Here is a tiny trained network, its code and every weight. The questions are about switching its units off for an input and a target symbol, where a switched-off unit gives its printed mean instead of its output.

import numpy as np


def w(rows, s, z=0):
    codes = np.array(rows[::2]) - 128.0
    scale = np.full(codes.shape[1], s)
    scale[-1] = z or s
    return codes * scale


def f(y):
    return y / 2 * (1 + np.tanh(0.7978845608 * (y + 0.044715 * y**3)))


def softmax(a):
    e = np.exp(a - a.max(-1, keepdims=True))
    return e / e.sum(-1, keepdims=True)


def log_softmax(a):
    a = a - a.max(-1, keepdims=True)
    return a - np.log(np.exp(a).sum(-1, keepdims=True))


def net(x, mask):
    ids = ['αδζθλμπστψ'.index(c) for c in x.split()]
    T = len(ids)
    res = E[ids] + P[:T]
    r = res
    for j in range(3):
        rows = slice(3 * j, 3 * j + 3)
        q, k, v = (r @ M[0][rows].T for M in (Q, K, V))
        z = softmax(np.where(np.tri(T) > 0, q @ k.T / 3**0.5, -1e9)) @ v
        o = O[0][rows]
        res = res + np.where(mask[j], z, o[:, -1]) @ o[:, :-1]
    y = f(res @ A[0][:, :-1].T + A[0][:, -1])
    res = res + np.where(mask[3:15], y, B[0][:, -1]) @ B[0][:, :-1]
    return log_softmax(res[-1] @ U[:, :-1].T + U[:, -1])


Q, K, V, O, A, B = {}, {}, {}, {}, {}, {}
E = w([
[136,84,238,24,52,177,140,44,140,43],'α',
[115,66,91,126,117,186,37,69,58,79],'δ',
[223,41,91,167,220,158,154,119,180,96],'ζ',
[90,184,157,79,123,184,176,136,77,175],'θ',
[100,114,201,160,162,59,65,38,202,137],'λ',
[170,166,215,99,201,138,49,170,118,143],'μ',
[203,237,30,188,9,100,130,217,218,3],'π',
[24,106,207,226,150,135,128,158,92,91],'σ',
[87,148,70,30,130,70,92,81,108,205],'τ',
[117,139,101,209,144,170,159,26,166,220],'ψ',
],0.0045)
P = w([
[113,142,104,91,177,146,152,104,147,88],'0',
[139,56,158,109,67,132,102,167,161,206],'1',
[167,210,148,122,160,112,139,41,55,80],'2',
[35,152,107,86,166,235,49,135,230,116],'3',
[244,115,212,171,23,88,98,105,44,171],'4',
[84,189,126,110,176,180,2,39,146,82],'5',
],0.0032)
Q[0] = w([
[129,182,75,74,93,174,61,132,107,158],'h1',
[96,74,72,70,123,75,165,107,130,143],'h1',
[99,79,117,206,149,114,92,162,88,64],'h1',
[58,242,185,77,153,111,46,46,30,56],'h2',
[76,192,39,116,242,211,152,98,211,37],'h2',
[242,130,130,212,139,50,218,104,47,94],'h2',
[12,137,86,74,187,238,87,145,249,111],'h3',
[166,209,165,228,164,195,60,30,162,4],'h3',
[181,22,198,204,38,181,69,175,179,182],'h3',
],0.021)
K[0] = w([
[136,140,73,111,95,122,61,130,114,133],'h1',
[123,87,126,80,190,124,163,71,93,186],'h1',
[102,68,173,149,172,177,111,117,97,96],'h1',
[167,141,100,171,21,105,101,196,157,125],'h2',
[172,87,185,138,114,89,148,110,64,184],'h2',
[86,65,146,94,118,166,89,165,172,189],'h2',
[185,158,140,155,141,79,165,81,44,99],'h3',
[186,163,90,166,3,92,121,200,151,118],'h3',
[101,207,68,122,147,149,140,133,163,35],'h3',
],0.031)
V[0] = w([
[106,158,128,115,117,108,191,141,154,169],'h1',
[160,111,150,114,119,172,75,137,93,177],'h1',
[188,170,34,154,71,68,150,215,175,63],'h1',
[214,123,82,25,149,217,131,167,69,141],'h2',
[208,104,131,171,227,99,93,217,209,94],'h2',
[102,159,241,129,68,184,192,203,115,49],'h2',
[89,174,164,42,139,63,37,197,77,151],'h3',
[96,204,141,133,164,174,216,188,82,251],'h3',
[163,158,197,13,118,102,134,47,193,166],'h3',
],0.017)
O[0] = w([
[157,99,134,153,145,115,92,141,140,107,119],'h1',
[109,138,112,112,154,121,176,96,130,94,181],'h1',
[107,163,128,177,84,132,70,123,113,93,16],'h1',
[150,168,63,82,180,41,83,67,108,96,200],'h2',
[52,167,116,70,162,188,94,114,215,121,58],'h2',
[130,149,174,108,88,30,182,131,200,181,201],'h2',
[118,61,61,101,130,89,69,210,170,141,190],'h3',
[11,95,122,136,113,52,133,102,74,111,161],'h3',
[148,162,130,62,52,137,69,127,83,213,254],'h3',
],0.011,0.0049)
A[0] = w([
[153,97,162,171,170,129,14,195,90,121,164],'n1',
[146,167,131,129,64,186,129,200,131,58,89],'n2',
[73,155,135,133,187,155,227,97,177,149,53],'n3',
[72,124,158,136,99,43,110,133,99,119,139],'n4',
[145,189,2,254,123,130,134,164,165,148,44],'n5',
[212,81,100,163,229,122,186,183,150,97,72],'n6',
[123,126,194,196,133,158,172,95,65,131,114],'n7',
[121,27,125,126,129,75,151,108,108,151,147],'n8',
[81,97,100,71,155,125,135,163,187,169,126],'n9',
[93,155,182,246,214,83,46,118,179,214,10],'n10',
[138,103,253,118,146,98,104,173,191,39,54],'n11',
[112,51,182,125,129,211,149,150,134,166,86],'n12',
],0.0091,0.0013)
B[0] = w([
[93,113,152,115,185,148,91,189,103,114,145],'n1',
[116,177,83,120,100,88,130,113,143,50,162],'n2',
[135,135,223,132,193,108,125,152,197,103,143],'n3',
[121,201,92,137,112,180,170,135,163,119,240],'n4',
[60,117,115,103,168,75,218,103,103,171,150],'n5',
[165,51,30,158,122,178,183,148,148,83,132],'n6',
[97,66,130,141,129,135,140,54,104,164,154],'n7',
[120,151,138,137,148,42,121,144,74,81,255],'n8',
[70,84,86,119,110,114,111,113,180,143,223],'n9',
[150,108,130,122,143,164,145,155,9,228,139],'n10',
[186,74,141,127,83,73,70,154,108,86,138],'n11',
[85,182,130,200,105,166,134,165,122,143,160],'n12',
],0.012,0.009)
U = w([
[165,118,151,148,32,134,45,84,143,33,36],'α',
[128,201,195,109,234,174,122,89,186,75,80],'δ',
[192,80,31,140,152,185,190,118,145,71,81],'ζ',
[80,208,107,190,54,230,113,197,128,158,145],'θ',
[250,145,198,69,97,112,137,140,139,243,175],'λ',
[122,74,142,101,197,136,26,219,22,108,86],'μ',
[89,208,84,130,101,44,204,132,92,50,214],'π',
[112,54,186,199,123,95,180,215,193,139,5],'σ',
[50,73,57,61,114,122,80,79,219,162,182],'τ',
[67,78,162,173,152,162,174,22,52,215,138],'ψ',
],0.0026,0.0014)

Each question gives the input, a string of symbols that net reads in full, and the target symbol t.
The units are the heads (3 rows each of Q, K, V and O) and the neurons (one row each of A and B). Each row of codes is followed by its name. A weight is (code - 128) times the scale printed after its matrix; where a second scale follows, it is the last column's (O, A, B and U).
mask holds one flag per unit, heads first, then neurons. A switched-off unit (its flag False) gives its mean, the last column of its rows in O or B, instead of its output. The means were averaged over made-up inputs and are rounded, as every weight is.
A unit's drop is (log p(t) with every unit on - log p(t) with that unit switched off) / (log p(t) with every unit on - log p(t) with every unit switched off).
The circuit of an input: a set's keep is (log p(t) with only the set's units on - log p(t) with every unit switched off) / (log p(t) with every unit on - log p(t) with every unit switched off). Starting from the 12 units with the biggest drops (on a tie, the unit counted first), units are removed one at a time, each time the one whose removal leaves the highest keep (on an exact tie, the one counted first), for as long as the keep stays at least 0.8.
circuit, biggest first: the units of the circuit, biggest drop first
top k neurons: the k neurons with the biggest drops, biggest first
which heads matter: for each layer, one digit per head in row order, 1 if its drop is at least 0.15 and else 0, layers parted by /
input ψ δ θ δ ψ, target ζ: circuit, biggest first => [h3; n6]
input ζ σ μ μ μ, target τ: circuit, biggest first => [h2; n9; h3]
input θ α ψ ψ θ, target ψ: circuit, biggest first => [h3; n7; h2]
input δ ζ α, target δ: circuit, biggest first => [h3; h2; n3]
input π θ α α, target α: circuit, biggest first => [h1; n11; h3]
input μ α μ θ α, target π: top 2 neurons => [n8; n4]
input λ θ α τ, target λ: circuit, biggest first => [h3; h2]
input α θ τ α, target μ: circuit, biggest first => [h2; n1; h3]
input θ ψ ζ σ ζ, target σ: which heads matter => 011
input θ μ θ, target τ: circuit, biggest first => [h2; h3; n9]
input θ ψ σ θ τ θ, target μ: top 2 neurons => [n1; n4]
input μ θ α α, target λ: which heads matter => 011
input λ π σ θ μ, target μ: circuit, biggest first => [h1; n1]
input θ α θ π λ, target λ: which heads matter => 111
input μ τ α, target μ: circuit, biggest first => [h2; h3; n1]
input θ μ θ θ λ, target π: which heads matter => 011
input σ θ ψ, target π: which heads matter => 011
input θ θ θ θ σ, target π: circuit, biggest first => [h3; n8; h2]
input θ δ π ψ, target ψ: which heads matter => 101
input ψ θ μ θ α, target π: which heads matter => 011
input α δ σ μ, target σ: top neuron => [n3]
